Here is a tiny trained network, its code and every weight. The questions are about switching its units off for an input and a class, where a switched-off unit gives its printed mean instead of its output.

import numpy as np


def w(rows, s, z=0):
    codes = np.array(rows[::2]) - 128.0
    scale = np.full(codes.shape[1], s)
    scale[-1] = z or s
    return codes * scale


def f(y):
    return np.maximum(y, 0)


def log_softmax(a):
    a = a - a.max(-1, keepdims=True)
    return a - np.log(np.exp(a).sum(-1, keepdims=True))


def net(x, mask):
    res = np.array(x, float).reshape(1, 8) / 4 @ E
    y = f(res @ A[0][:, :-1].T + A[0][:, -1])
    res = res + np.where(mask, y, B[0][:, -1]) @ B[0][:, :-1]
    return log_softmax(res[-1] @ U[:, :-1].T + U[:, -1])


A, B = {}, {}
E = w([
[182,111,106,110,100,120,210],'x0',
[121,186,144,33,118,212,66],'x1',
[167,225,197,171,162,137,184],'x2',
[76,131,101,102,27,62,110],'x3',
[91,75,64,216,112,178,152],'x4',
[141,117,100,48,178,214,160],'x5',
[244,82,114,140,91,153,119],'x6',
[152,82,165,96,170,41,118],'x7',
],0.011)
A[0] = w([
[254,72,112,76,134,122,93,220],'N1',
[141,141,233,111,127,71,133,166],'N2',
[92,116,140,95,165,84,43,179],'N3',
[159,120,48,145,68,113,196,67],'N4',
[141,130,140,187,191,171,127,51],'N5',
[171,93,128,172,64,66,115,65],'N6',
[81,167,128,209,14,93,99,166],'N7',
[92,155,79,156,126,117,217,221],'N8',
[147,39,130,94,109,108,193,31],'N9',
[204,76,71,152,161,49,124,188],'N10',
[158,123,95,224,208,167,145,122],'N11',
[191,148,21,149,56,116,187,205],'N12',
[147,153,41,123,166,197,187,232],'N13',
[178,167,76,74,119,152,102,2],'N14',
[109,225,153,78,147,128,132,146],'N15',
],0.011,0.0059)
B[0] = w([
[227,65,201,55,44,92,70,246],'N1',
[122,156,162,159,163,54,110,214],'N2',
[62,95,33,50,110,47,95,220],'N3',
[71,103,186,111,65,108,166,185],'N4',
[179,119,126,194,180,203,142,179],'N5',
[140,110,116,130,27,24,115,191],'N6',
[73,190,146,214,109,163,59,233],'N7',
[48,76,214,118,174,182,183,209],'N8',
[147,70,69,78,134,39,191,176],'N9',
[153,25,148,172,140,56,141,225],'N10',
[167,103,161,224,216,167,136,216],'N11',
[68,81,254,153,2,225,151,218],'N12',
[152,81,153,94,181,228,159,237],'N13',
[143,144,111,56,50,132,134,166],'N14',
[127,194,199,93,224,132,71,217],'N15',
],0.0084,0.014)
U = w([
[146,210,197,138,190,83,138,113],'0',
[114,178,104,194,95,181,158,33],'1',
[42,116,74,82,130,145,56,254],'2',
[130,88,156,97,83,199,202,31],'3',
[187,98,125,209,196,208,142,168],'4',
[254,153,143,46,71,216,90,119],'5',
[129,138,148,238,49,151,106,66],'6',
[208,43,105,172,133,50,119,111],'7',
],0.012,0.0066)

Each question gives the input, the list of numbers given to net, and the class t.
The units are the neurons (one row each of A and B). Each row of codes is followed by its name. A weight is (code - 128) times the scale printed after its matrix; where a second scale follows, it is the last column's (A, B and U).
mask holds one flag per neuron, in row order. A switched-off neuron (its flag False) gives its mean, the last column of its row in B, instead of its output. The means were averaged over made-up inputs and are rounded, as every weight is.
A unit's drop is (log p(t) with every unit on - log p(t) with that unit switched off) / (log p(t) with every unit on - log p(t) with every unit switched off).
The circuit of an input: a set's keep is (log p(t) with only the set's units on - log p(t) with every unit switched off) / (log p(t) with every unit on - log p(t) with every unit switched off). Starting from the 12 units with the biggest drops (on a tie, the unit counted first), units are removed one at a time, each time the one whose removal leaves the highest keep (on an exact tie, the one counted first), for as long as the keep stays at least 0.8.
circuit, biggest first: the units of the circuit, biggest drop first
k most important neurons: the k neurons with the biggest drops, biggest first
drop of u: that unit's drop, to one decimal
input [-8,-4,4,-4,3,5,-7,7], class 4: circuit, biggest first	[N5]
input [3,5,4,7,-2,-3,3,4], class 0: 3 most important neurons	[N2; N13; N15]
input [5,-2,1,6,8,1,1,-6], class 3: 2 most important neurons	[N8; N13]
input [7,3,-4,-1,5,-5,2,-8], class 3: 3 most important neurons	[N13; N8; N4]
input [-4,7,1,-3,-7,-2,0,1], class 0: 2 most important neurons	[N15; N2]
input [7,8,-3,-7,2,1,-6,-5], class 4: circuit, biggest first	[N1; N3]
input [4,7,8,2,3,6,-5,1], class 0: 4 most important neurons	[N15; N1; N12; N8]
input [6,5,-7,5,7,2,4,6], class 3: 3 most important neurons	[N12; N4; N2]
input [6,-8,-6,8,-2,-6,6,-3], class 6: 2 most important neurons	[N12; N7]
input [-3,8,1,5,-6,-8,5,3], class 0: 2 most important neurons	[N2; N15]
input [2,-5,-5,-3,3,5,4,0], class 3: 4 most important neurons	[N12; N13; N4; N2]
input [-2,3,0,-1,5,-8,-6,1], class 2: 3 most important neurons	[N12; N3; N11]
input [6,6,-8,5,7,-7,-6,1], class 6: 2 most important neurons	[N7; N12]
input [-1,3,-3,-4,-2,2,-3,3], class 2: circuit, biggest first	[N3]
input [6,-4,-7,2,-6,2,4,-7], class 3: drop of N12	0.8
input [4,0,-2,3,8,6,5,6], class 3: drop of N4	0.1
input [0,-8,-5,3,7,3,2,-1], class 3: drop of N12	0.9
